Below is a small trained network, with its code and all its weights. Each question gives an input and a class and asks what happens when units are switched off, that is, made to give their printed mean instead of their output.

import numpy as np


def w(rows, s, z=0):
    codes = np.array(rows[::2]) - 128.0
    scale = np.full(codes.shape[1], s)
    scale[-1] = z or s
    return codes * scale


def f(y):
    return np.maximum(y, 0)


def log_softmax(a):
    a = a - a.max(-1, keepdims=True)
    return a - np.log(np.exp(a).sum(-1, keepdims=True))


def net(x, mask):
    res = np.array(x, float).reshape(1, 2) / 4 @ E
    y = f(res @ A[0][:, :-1].T + A[0][:, -1])
    res = res + np.where(mask, y, B[0][:, -1]) @ B[0][:, :-1]
    return log_softmax(res[-1] @ U[:, :-1].T + U[:, -1])


A, B = {}, {}
E = w([
[143,80,165,107,200,236,11,24,157,103,184],'x0',
[61,142,77,224,178,180,42,154,66,27,161],'x1',
],0.012)
A[0] = w([
[143,190,122,131,72,96,212,196,170,177,103,209],'n0',
[205,167,189,88,84,22,227,175,100,192,96,254],'n1',
[228,115,202,27,166,131,140,90,116,135,144,150],'n2',
[230,37,220,29,156,163,104,62,192,168,159,170],'n3',
[46,180,1,202,108,80,114,207,48,71,123,164],'n4',
[168,86,126,193,170,213,83,98,82,48,231,105],'n5',
],0.0064,0.0044)
B[0] = w([
[179,147,88,152,223,166,94,255,122,146,125,220],'n0',
[181,116,57,129,110,192,19,105,189,183,122,252],'n1',
[153,68,134,145,83,156,135,128,190,50,130,183],'n2',
[128,53,203,131,58,56,174,60,131,104,208,218],'n3',
[70,135,57,190,54,103,157,189,145,34,73,232],'n4',
[66,186,168,185,179,157,111,68,76,129,181,209],'n5',
],0.0085,0.017)
U = w([
[211,126,81,95,132,160,91,161,202,243,124,220],'0',
[58,143,72,138,41,62,165,184,142,74,77,147],'1',
[148,40,173,80,32,55,180,70,173,112,179,139],'2',
[73,187,158,141,215,199,84,78,52,155,170,63],'3',
[174,217,192,2,156,95,199,171,99,122,95,2],'4',
],0.0079,0.0038)

Each question gives the input, the list of numbers given to net, and the class t.
The units are the neurons (one row each of A and B). Each row of codes is followed by its name. A weight is (code - 128) times the scale printed after its matrix; where a second scale follows, it is the last column's (A, B and U).
mask holds one flag per neuron, in row order. A switched-off neuron (its flag False) gives its mean, the last column of its row in B, instead of its output. The means were averaged over made-up inputs and are rounded, as every weight is.
A unit's drop is (log p(t) with every unit on - log p(t) with that unit switched off) / (log p(t) with every unit on - log p(t) with every unit switched off).
The circuit of an input: a set's keep is (log p(t) with only the set's units on - log p(t) with every unit switched off) / (log p(t) with every unit on - log p(t) with every unit switched off). Starting from all 6 units, units are removed one at a time, each time the one whose removal leaves the highest keep (on an exact tie, the one counted first), for as long as the keep stays at least 0.8.
units of the circuit, in order: the units of the circuit, biggest drop first
k most important neurons: the k neurons with the biggest drops, biggest first
drop of u: that unit's drop, to one decimal
input [-6,0], class 0: units of the circuit, in order => (n1)
input [2,1], class 3: units of the circuit, in order => (n4 n1)
input [7,0], class 2: 2 most important neurons => (n3 n0)
input [-2,0], class 0: units of the circuit, in order => (n4 n3)
input [8,0], class 2: 2 most important neurons => (n3 n0)
input [1,2], class 3: 4 most important neurons => (n4 n3 n2 n1)
input [-1,0], class 0: 3 most important neurons => (n4 n3 n5)
input [3,0], class 2: 3 most important neurons => (n0 n1 n3)
input [8,-2], class 2: drop of n3 => 0.4
input [1,-2], class 2: drop of n1 => 0.2
input [2,-1], class 2: drop of n1 => 0.1
